Below are the code and all the weights of a small trained network. Each question names an input and a class and asks about switching units off, where a switched-off unit gives its printed mean instead of its output.

import numpy as np


def w(rows, s, z=0):
    codes = np.array(rows[::2]) - 128.0
    scale = np.full(codes.shape[1], s)
    scale[-1] = z or s
    return codes * scale


def norm(h):
    return h / np.sqrt((h * h).mean(-1, keepdims=True) + 1e-5)


def f(y):
    return y / 2 * (1 + np.tanh(0.7978845608 * (y + 0.044715 * y**3)))


def log_softmax(a):
    a = a - a.max(-1, keepdims=True)
    return a - np.log(np.exp(a).sum(-1, keepdims=True))


def net(x, mask):
    res = np.array(x, float).reshape(1, 6) / 4 @ E
    u = 0
    for l in range(2):
        y = f(norm(res) @ A[l][:, :-1].T + A[l][:, -1])
        res = res + np.where(mask[u : u + 4], y, B[l][:, -1]) @ B[l][:, :-1]
        u += 4
    return log_softmax(norm(res)[-1] @ U[:, :-1].T + U[:, -1])


A, B = {}, {}
E = w([
[106,127,122,131,163,118,126],'x0',
[156,34,191,101,156,164,169],'x1',
[135,130,130,126,112,130,126],'x2',
[15,233,254,96,129,173,173],'x3',
[133,136,126,133,133,127,141],'x4',
[72,113,22,33,91,159,165],'x5',
],0.0068)
A[0] = w([
[99,237,66,174,76,64,97,57],'0.n1',
[123,180,96,130,85,45,152,5],'0.n2',
[150,48,120,122,124,250,161,139],'0.n3',
[49,53,138,255,30,78,116,29],'0.n4',
],0.0062,0.0029)
B[0] = w([
[30,1,134,192,39,88,120,253],'0.n1',
[152,144,110,244,161,64,130,124],'0.n2',
[77,148,107,222,148,82,178,246],'0.n3',
[160,125,139,91,191,77,158,109],'0.n4',
],0.0089,0.0025)
A[1] = w([
[87,121,62,50,81,122,156,93],'1.n1',
[142,43,181,107,150,135,204,93],'1.n2',
[187,169,199,180,151,77,69,21],'1.n3',
[253,76,23,129,154,104,88,4],'1.n4',
],0.0082,0.0017)
B[1] = w([
[251,107,175,123,195,99,153,195],'1.n1',
[60,115,57,150,23,63,72,172],'1.n2',
[195,119,4,79,180,111,191,183],'1.n3',
[72,202,210,113,128,186,105,255],'1.n4',
],0.012,0.0066)
U = w([
[85,208,207,131,95,190,77,253],'0',
[56,18,91,219,17,29,75,48],'1',
[255,107,89,106,179,91,211,60],'2',
],0.0091,0.0032)

Each question gives the input, the list of numbers given to net, and the class t.
The units are the neurons (one row each of A and B). Each row of codes is followed by its name. A weight is (code - 128) times the scale printed after its matrix; where a second scale follows, it is the last column's (A, B and U).
mask holds one flag per neuron, layer by layer. A switched-off neuron (its flag False) gives its mean, the last column of its row in B, instead of its output. The means were averaged over made-up inputs and are rounded, as every weight is.
A unit's drop is (log p(t) with every unit on - log p(t) with that unit switched off) / (log p(t) with every unit on - log p(t) with every unit switched off).
The circuit of an input: a set's keep is (log p(t) with only the set's units on - log p(t) with every unit switched off) / (log p(t) with every unit on - log p(t) with every unit switched off). Starting from all 8 units, units are removed one at a time, each time the one whose removal leaves the highest keep (on an exact tie, the one counted first), for as long as the keep stays at least 0.8.
units of the circuit, in order: the units of the circuit, biggest drop first
unit that matters most: the unit with the biggest drop
k most important neurons: the k neurons with the biggest drops, biggest first
top k neurons in layer l: the k neurons of layer l with the biggest drops, biggest first
drop of u: that unit's drop, to one decimal
input [-1,5,1,-4,-1,5], class 1: top 2 neurons in layer 0 -> [0.n3; 0.n2]
input [0,-3,-7,-1,7,6], class 2: unit that matters most -> 1.n1
input [0,5,3,3,-8,-5], class 1: top 3 neurons in layer 1 -> [1.n2; 1.n1; 1.n4]
input [-4,-8,6,-8,-8,-2], class 0: top 2 neurons in layer 0 -> [0.n3; 0.n4]
input [-3,7,7,5,5,-6], class 1: units of the circuit, in order -> [1.n2; 1.n4]
input [-6,5,5,-8,2,5], class 0: 2 most important neurons -> [1.n4; 0.n1]
input [-4,-4,-5,0,-7,5], class 2: 2 most important neurons -> [1.n1; 1.n2]
input [8,7,-8,-5,6,-5], class 1: 2 most important neurons -> [1.n2; 1.n1]
input [3,3,-6,-8,1,-8], class 0: 2 most important neurons -> [1.n4; 1.n1]
input [0,3,2,0,3,-4], class 2: 2 most important neurons -> [1.n3; 0.n1]
input [5,3,2,-2,8,-2], class 1: 2 most important neurons -> [1.n2; 0.n3]
input [5,-2,-1,-5,-6,-5], class 0: 3 most important neurons -> [1.n4; 1.n1; 0.n3]
input [-5,-6,-4,-1,0,-6], class 1: 2 most important neurons -> [0.n1; 1.n1]
input [-4,-5,4,-6,4,-7], class 2: 3 most important neurons -> [1.n3; 1.n2; 0.n4]
input [5,-1,1,-5,-2,8], class 2: units of the circuit, in order -> [1.n1]
input [-5,-5,-5,-1,-4,-5], class 1: 2 most important neurons -> [0.n1; 1.n1]
input [0,-4,-7,3,8,8], class 2: top 2 neurons in layer 1 -> [1.n1; 1.n4]
input [6,-5,4,1,3,-7], class 2: drop of 1.n3 -> 1.0
input [3,-2,0,-3,2,-4], class 2: drop of 1.n4 -> -0.4
input [-6,3,-8,-5,-3,0], class 0: drop of 0.n1 -> 0.1
